Below is a small trained network, with its code and all its weights. Each question gives an input and a target symbol and asks what happens when units are switched off, that is, made to give their printed mean instead of their output.

import numpy as np


def w(rows, s, z=0):
    codes = np.array(rows[::2]) - 128.0
    scale = np.full(codes.shape[1], s)
    scale[-1] = z or s
    return codes * scale


def f(y):
    return y / 2 * (1 + np.tanh(0.7978845608 * (y + 0.044715 * y**3)))


def softmax(a):
    e = np.exp(a - a.max(-1, keepdims=True))
    return e / e.sum(-1, keepdims=True)


def log_softmax(a):
    a = a - a.max(-1, keepdims=True)
    return a - np.log(np.exp(a).sum(-1, keepdims=True))


def net(x, mask):
    ids = ['βεζθλμξπψω'.index(c) for c in x.split()]
    T = len(ids)
    res = E[ids] + P[:T]
    q, k, v = (res @ M[0].T for M in (Q, K, V))
    z = softmax(np.where(np.tri(T) > 0, q @ k.T / 2**0.5, -1e9)) @ v
    res = res + np.where(mask[0], z, O[0][:, -1]) @ O[0][:, :-1]
    y = f(res @ A[0][:, :-1].T + A[0][:, -1])
    res = res + np.where(mask[1:9], y, B[0][:, -1]) @ B[0][:, :-1]
    return log_softmax(res[-1] @ U[:, :-1].T + U[:, -1])


Q, K, V, O, A, B = {}, {}, {}, {}, {}, {}
E = w([
[83,142,116,110,108,136],'β',
[73,120,99,122,126,146],'ε',
[119,152,114,197,43,213],'ζ',
[66,154,154,95,136,136],'θ',
[112,135,120,76,151,161],'λ',
[8,172,181,171,83,138],'μ',
[155,88,80,84,181,235],'ξ',
[47,82,53,149,138,225],'π',
[66,188,101,96,66,83],'ψ',
[92,126,31,136,68,170],'ω',
],0.014)
P = w([
[200,75,106,162,184,9],'0',
[171,67,172,135,56,141],'1',
[80,174,164,146,146,217],'2',
[162,77,199,95,70,192],'3',
[120,213,66,138,204,131],'4',
[162,50,135,93,73,139],'5',
[84,182,118,108,154,231],'6',
[140,72,167,57,64,180],'7',
[104,219,20,113,209,126],'8',
[150,45,91,66,66,106],'9',
[58,168,74,73,149,207],'10',
[126,52,111,21,72,145],'11',
[82,247,29,73,215,184],'12',
],0.011)
Q[0] = w([
[119,249,64,184,216,141],'h0',
[69,157,94,72,107,191],'h0',
],0.018)
K[0] = w([
[64,154,103,7,85,190],'h0',
[121,108,36,80,130,89],'h0',
],0.013)
V[0] = w([
[103,235,189,119,28,74],'h0',
[152,157,196,10,195,108],'h0',
],0.011)
O[0] = w([
[24,155,69,4,38,152,3],'h0',
[78,4,159,140,45,125,59],'h0',
],0.014,0.0029)
A[0] = w([
[136,72,108,105,82,49,215],'n0',
[77,240,102,145,198,129,153],'n1',
[170,181,146,113,186,181,123],'n2',
[124,26,163,65,71,135,48],'n3',
[154,21,190,119,63,92,78],'n4',
[194,18,196,209,139,23,104],'n5',
[196,130,135,152,178,38,9],'n6',
[137,117,58,109,134,2,94],'n7',
],0.0092,0.011)
B[0] = w([
[133,143,197,145,149,212,184],'n0',
[59,84,128,101,134,131,255],'n1',
[107,121,58,120,145,85,210],'n2',
[82,235,65,254,89,52,155],'n3',
[19,87,135,97,139,160,170],'n4',
[147,153,120,55,88,69,251],'n5',
[67,178,180,135,158,222,171],'n6',
[65,164,133,60,134,124,132],'n7',
],0.011,0.013)
U = w([
[146,152,144,106,112,101,76],'β',
[140,203,141,145,140,130,76],'ε',
[132,213,82,174,81,116,115],'ζ',
[106,36,125,126,97,77,154],'θ',
[167,55,225,124,174,254,218],'λ',
[76,109,168,190,129,155,127],'μ',
[197,135,91,154,110,48,255],'ξ',
[120,132,147,201,190,129,128],'π',
[138,137,109,65,104,209,58],'ψ',
[111,139,49,131,124,51,49],'ω',
],0.0079,0.0074)

Each question gives the input, a string of symbols that net reads in full, and the target symbol t.
The units are the heads (2 rows each of Q, K, V and O) and the neurons (one row each of A and B). Each row of codes is followed by its name. A weight is (code - 128) times the scale printed after its matrix; where a second scale follows, it is the last column's (O, A, B and U).
mask holds one flag per unit, heads first, then neurons. A switched-off unit (its flag False) gives its mean, the last column of its rows in O or B, instead of its output. The means were averaged over made-up inputs and are rounded, as every weight is.
A unit's drop is (log p(t) with every unit on - log p(t) with that unit switched off) / (log p(t) with every unit on - log p(t) with every unit switched off).
The circuit of an input: a set's keep is (log p(t) with only the set's units on - log p(t) with every unit switched off) / (log p(t) with every unit on - log p(t) with every unit switched off). Starting from all 9 units, units are removed one at a time, each time the one whose removal leaves the highest keep (on an exact tie, the one counted first), for as long as the keep stays at least 0.8.
units of the circuit, in order: the units of the circuit, biggest drop first
most important unit: the unit with the biggest drop
k most important neurons: the k neurons with the biggest drops, biggest first
input ξ ε ψ θ θ ζ, target β: 2 most important neurons => [n5; n6]
input ζ μ μ λ θ θ ξ, target ξ: most important neuron => [n5]
input θ μ λ ε ψ β ζ ψ ε ξ, target μ: units of the circuit, in order => [n3; h0; n4; n0]
input ξ ζ ε, target ξ: units of the circuit, in order => [h0; n5]
input ζ π ω ζ λ ψ ω λ μ ω ω ξ, target ω: units of the circuit, in order => [h0; n2]
input θ μ θ ξ λ λ θ β λ, target λ: units of the circuit, in order => [h0; n5; n3]
input ξ λ λ ζ π μ θ λ, target β: 3 most important neurons => [n5; n6; n4]
input θ μ ε ξ ψ ζ, target μ: units of the circuit, in order => [h0; n3; n4; n0]
input ζ λ μ π ω θ ε λ μ λ ω β, target ω: units of the circuit, in order => [h0; n2; n1]
input ω λ ω β β μ, target π: units of the circuit, in order => [h0; n5]
input ψ ξ ω λ β μ ψ ξ, target ζ: units of the circuit, in order => [n3; h0]
input ε θ μ λ ξ μ θ, target ξ: units of the circuit, in order => [n5; h0]
input λ λ ε θ, target θ: units of the circuit, in order => [h0; n5]
input θ θ ζ ε, target μ: 2 most important neurons => [n3; n4]
input π λ ξ ε β ξ μ ε θ ε β λ, target ε: most important unit => n6
input θ ζ λ ω θ λ λ ζ λ, target λ: 3 most important neurons => [n3; n2; n5]
input π β ψ ζ λ λ π ε β π, target ε: 2 most important neurons => [n6; n5]
input β ζ π ζ β, target π: 3 most important neurons => [n6; n2; n5]
input π λ ζ λ ζ ψ λ ε λ ζ ψ, target ψ: 2 most important neurons => [n0; n2]
input θ ξ λ π θ θ θ λ θ, target λ: 3 most important neurons => [n5; n2; n0]
